Below are the code and all the weights of a small trained network. Each question names an input and a class and asks about switching units off, where a switched-off unit gives its printed mean instead of its output.

import numpy as np


def w(rows, s, z=0):
    codes = np.array(rows[::2]) - 128.0
    scale = np.full(codes.shape[1], s)
    scale[-1] = z or s
    return codes * scale


def norm(h):
    return h / np.sqrt((h * h).mean(-1, keepdims=True) + 1e-5)


def f(y):
    return np.maximum(y, 0)


def log_softmax(a):
    a = a - a.max(-1, keepdims=True)
    return a - np.log(np.exp(a).sum(-1, keepdims=True))


def net(x, mask):
    res = np.array(x, float).reshape(1, 6) / 4 @ E
    u = 0
    for l in range(3):
        y = f(norm(res) @ A[l][:, :-1].T + A[l][:, -1])
        res = res + np.where(mask[u : u + 4], y, B[l][:, -1]) @ B[l][:, :-1]
        u += 4
    return log_softmax(norm(res)[-1] @ U[:, :-1].T + U[:, -1])


A, B = {}, {}
E = w([
[42,42,141,129,119],'x0',
[5,182,160,89,78],'x1',
[112,151,71,187,112],'x2',
[126,133,137,135,127],'x3',
[123,142,156,149,125],'x4',
[126,127,128,127,133],'x5',
],0.012)
A[0] = w([
[61,6,144,176,120,156],'0.n0',
[51,204,117,51,71,164],'0.n1',
[162,100,201,58,112,254],'0.n2',
[82,152,29,202,137,192],'0.n3',
],0.014,0.0045)
B[0] = w([
[98,83,91,101,250,247],'0.n0',
[62,223,125,104,177,255],'0.n1',
[155,110,185,89,152,235],'0.n2',
[135,142,188,207,82,217],'0.n3',
],0.018,0.0097)
A[1] = w([
[7,121,54,157,181,148],'1.n0',
[100,5,178,160,99,2],'1.n1',
[11,99,149,107,118,22],'1.n2',
[165,94,179,122,43,59],'1.n3',
],0.02,0.0023)
B[1] = w([
[185,85,164,177,4,253],'1.n0',
[235,77,157,213,248,162],'1.n1',
[128,15,150,96,25,197],'1.n2',
[235,159,16,72,34,149],'1.n3',
],0.015,0.014)
A[2] = w([
[101,181,167,74,41,12],'2.n0',
[154,147,72,163,180,169],'2.n1',
[141,5,55,140,89,2],'2.n2',
[195,103,239,93,91,32],'2.n3',
],0.016,0.0021)
B[2] = w([
[167,130,107,160,254,205],'2.n0',
[91,111,174,104,61,162],'2.n1',
[123,236,148,127,158,202],'2.n2',
[75,127,32,80,98,246],'2.n3',
],0.018,0.012)
U = w([
[196,134,51,43,84,218],'0',
[216,194,113,174,19,110],'1',
[180,53,159,89,223,72],'2',
[178,57,137,250,149,36],'3',
[100,210,131,57,221,125],'4',
[97,240,142,217,127,250],'5',
[37,72,143,47,119,75],'6',
[75,107,156,187,11,127],'7',
],0.018,0.0018)

Each question gives the input, the list of numbers given to net, and the class t.
The units are the neurons (one row each of A and B). Each row of codes is followed by its name. A weight is (code - 128) times the scale printed after its matrix; where a second scale follows, it is the last column's (A, B and U).
mask holds one flag per neuron, layer by layer. A switched-off neuron (its flag False) gives its mean, the last column of its row in B, instead of its output. The means were averaged over made-up inputs and are rounded, as every weight is.
A unit's drop is (log p(t) with every unit on - log p(t) with that unit switched off) / (log p(t) with every unit on - log p(t) with every unit switched off).
The circuit of an input: a set's keep is (log p(t) with only the set's units on - log p(t) with every unit switched off) / (log p(t) with every unit on - log p(t) with every unit switched off). Starting from all 12 units, units are removed one at a time, each time the one whose removal leaves the highest keep (on an exact tie, the one counted first), for as long as the keep stays at least 0.8.
units of the circuit, in order: the units of the circuit, biggest drop first
unit that matters most: the unit with the biggest drop
top k neurons: the k neurons with the biggest drops, biggest first
top k neurons in layer l: the k neurons of layer l with the biggest drops, biggest first
drop when u is switched off: that unit's drop, to one decimal
input [7,-2,1,-3,-1,-7], class 3: unit that matters most	1.n0
input [-5,-5,-6,3,1,-4], class 0: top 2 neurons	0.n0; 0.n1
input [-1,7,-7,-3,3,-5], class 4: top 2 neurons	2.n0; 0.n1
input [7,2,1,6,-3,-7], class 7: top 4 neurons	1.n0; 0.n2; 2.n0; 2.n2
input [-3,-4,2,-6,-4,-1], class 1: top 2 neurons	0.n1; 0.n0
input [-2,-7,1,-7,4,-4], class 1: top 4 neurons	0.n0; 0.n2; 0.n1; 1.n2
input [-4,-6,-2,6,-2,-4], class 0: top 2 neurons	0.n0; 0.n1
input [-4,-1,-5,-7,6,-4], class 0: top 2 neurons	0.n1; 0.n0
input [0,-4,0,3,6,-4], class 0: top 3 neurons	0.n0; 0.n1; 0.n3
input [7,1,2,-5,-3,4], class 7: top 2 neurons	1.n0; 2.n0
input [-8,3,2,3,-6,-5], class 5: units of the circuit, in order	0.n2; 1.n2
input [-2,5,4,-2,-8,4], class 5: top 2 neurons	2.n0; 0.n1
input [-1,8,-5,-1,1,-2], class 4: top 3 neurons	0.n1; 2.n0; 0.n0
input [-2,0,1,8,4,4], class 1: top neuron	0.n1
input [-4,-8,7,-4,-8,-4], class 1: top 2 neurons	0.n0; 0.n1
input [0,-5,-8,8,2,1], class 0: top 4 neurons	0.n0; 0.n1; 1.n3; 2.n3
input [-4,-6,4,-1,5,0], class 1: top 3 neurons in layer 0	0.n0; 0.n1; 0.n2
input [5,6,3,6,-5,-3], class 7: top 3 neurons	1.n0; 0.n2; 1.n2
input [5,8,2,-1,1,8], class 7: drop when 1.n2 is switched off	0.2
input [-2,1,2,7,-5,1], class 5: drop when 0.n0 is switched off	0.2
input [4,3,5,-8,-8,-1], class 7: drop when 1.n0 is switched off	0.2
input [-1,-4,-7,5,-5,2], class 0: drop when 1.n0 is switched off	0.0
input [-2,-6,-2,0,1,7], class 0: unit that matters most	0.n0
